Here is a tiny trained network, its code and every weight. The questions are about switching its units off for an input and a class, where a switched-off unit gives its printed mean instead of its output.

import numpy as np


def w(rows, s, z=0):
    codes = np.array(rows[::2]) - 128.0
    scale = np.full(codes.shape[1], s)
    scale[-1] = z or s
    return codes * scale


def f(y):
    return y / 2 * (1 + np.tanh(0.7978845608 * (y + 0.044715 * y**3)))


def log_softmax(a):
    a = a - a.max(-1, keepdims=True)
    return a - np.log(np.exp(a).sum(-1, keepdims=True))


def net(x, mask):
    res = np.array(x, float).reshape(1, 5) / 4 @ E
    y = f(res @ A[0][:, :-1].T + A[0][:, -1])
    res = res + np.where(mask, y, B[0][:, -1]) @ B[0][:, :-1]
    return log_softmax(res[-1] @ U[:, :-1].T + U[:, -1])


A, B = {}, {}
E = w([
[180,56,220,66,173,87,78,11,95,200],'x0',
[33,68,84,225,154,20,186,57,125,127],'x1',
[210,48,96,31,175,83,196,149,202,55],'x2',
[48,124,120,129,208,206,93,117,253,164],'x3',
[128,126,132,127,127,128,129,134,128,127],'x4',
],0.0051)
A[0] = w([
[61,130,116,128,213,201,100,111,236,171,124],'n1',
[75,194,142,175,96,162,77,124,67,192,107],'n2',
[160,69,194,81,176,112,79,39,103,192,91],'n3',
[157,75,215,83,174,113,85,40,102,191,89],'n4',
[61,121,130,136,199,178,87,121,244,185,105],'n5',
[42,70,73,193,166,28,189,43,127,110,205],'n6',
[71,195,160,183,67,152,71,104,76,212,107],'n7',
[79,187,160,187,77,157,74,107,69,207,108],'n8',
[194,180,174,55,111,204,81,168,138,129,17],'n9',
[191,166,166,41,91,195,55,182,139,124,1],'n10',
[179,144,151,137,31,56,162,136,3,88,164],'n11',
[185,78,86,51,152,95,189,140,185,55,68],'n12',
[190,66,89,57,182,98,184,156,168,54,67],'n13',
[88,174,27,160,72,172,160,248,168,49,173],'n14',
],0.0051,0.00057)
B[0] = w([
[184,70,109,91,148,85,45,208,81,80,212],'n1',
[158,85,87,103,150,191,185,52,155,148,193],'n2',
[78,189,183,205,192,117,170,84,65,47,215],'n3',
[102,178,173,186,191,140,166,84,66,42,217],'n4',
[182,72,74,71,146,91,37,215,93,81,208],'n5',
[71,194,195,138,3,49,69,186,187,207,249],'n6',
[163,80,74,95,128,204,176,82,172,157,208],'n7',
[168,68,62,83,150,189,198,64,175,190,204],'n8',
[64,195,182,150,55,72,96,138,170,165,193],'n9',
[61,185,186,154,47,70,106,146,184,179,198],'n10',
[221,45,67,66,141,104,34,227,108,101,200],'n11',
[122,97,94,98,138,192,198,50,182,185,206],'n12',
[127,107,90,109,130,185,210,63,192,178,208],'n13',
[83,188,188,222,218,141,178,57,38,41,253],'n14',
],0.0058,0.0043)
U = w([
[77,216,193,209,228,147,190,78,25,12,164],'0',
[159,66,44,86,130,205,217,59,202,246,15],'1',
[51,206,214,143,2,47,67,176,193,236,68],'2',
[212,38,58,80,156,98,13,232,67,71,253],'3',
],0.0067,0.00037)

Each question gives the input, the list of numbers given to net, and the class t.
The units are the neurons (one row each of A and B). Each row of codes is followed by its name. A weight is (code - 128) times the scale printed after its matrix; where a second scale follows, it is the last column's (A, B and U).
mask holds one flag per neuron, in row order. A switched-off neuron (its flag False) gives its mean, the last column of its row in B, instead of its output. The means were averaged over made-up inputs and are rounded, as every weight is.
A unit's drop is (log p(t) with every unit on - log p(t) with that unit switched off) / (log p(t) with every unit on - log p(t) with every unit switched off).
The circuit of an input: a set's keep is (log p(t) with only the set's units on - log p(t) with every unit switched off) / (log p(t) with every unit on - log p(t) with every unit switched off). Starting from the 12 units with the biggest drops (on a tie, the unit counted first), units are removed one at a time, each time the one whose removal leaves the highest keep (on an exact tie, the one counted first), for as long as the keep stays at least 0.8.
units of the circuit, in order: the units of the circuit, biggest drop first
most important unit: the unit with the biggest drop
k most important neurons: the k neurons with the biggest drops, biggest first
drop when u is switched off: that unit's drop, to one decimal
input [-5,-4,1,2,4], class 0: 2 most important neurons	[n14, n6]
input [6,-5,5,6,-6], class 0: 4 most important neurons	[n3, n4, n6, n11]
input [2,1,0,-5,7], class 3: units of the circuit, in order	[n11]
input [-6,-1,-8,4,3], class 1: units of the circuit, in order	[n8, n7]
input [-7,7,-7,8,7], class 3: units of the circuit, in order	[n5, n1]
input [7,5,-3,7,8], class 0: 2 most important neurons	[n3, n4]
input [2,-7,-8,7,-2], class 1: 3 most important neurons	[n8, n7, n2]
input [-4,-7,-1,2,-5], class 2: 2 most important neurons	[n10, n9]
input [6,4,-7,-1,-2], class 1: 2 most important neurons	[n8, n7]
input [3,3,-1,-5,6], class 3: 4 most important neurons	[n11, n14, n10, n9]
input [1,4,0,-1,1], class 2: units of the circuit, in order	[n6, n14]
input [-4,-5,4,-3,-8], class 2: units of the circuit, in order	[n10, n9]
input [8,-8,8,8,5], class 0: 3 most important neurons	[n3, n4, n6]
input [5,4,-7,2,5], class 1: 3 most important neurons	[n8, n7, n14]
input [4,8,-8,-1,4], class 1: most important unit	n8
input [7,0,0,8,3], class 3: 3 most important neurons	[n5, n1, n14]
input [2,4,2,4,7], class 2: 3 most important neurons	[n6, n11, n14]
input [7,-3,1,0,-1], class 0: drop when n4 is switched off	0.1
input [-4,0,-5,-6,4], class 3: drop when n11 is switched off	1.0
input [-8,-7,-4,6,-5], class 0: drop when n6 is switched off	0.4
input [-1,-7,8,-6,-5], class 1: units of the circuit, in order	[n13]
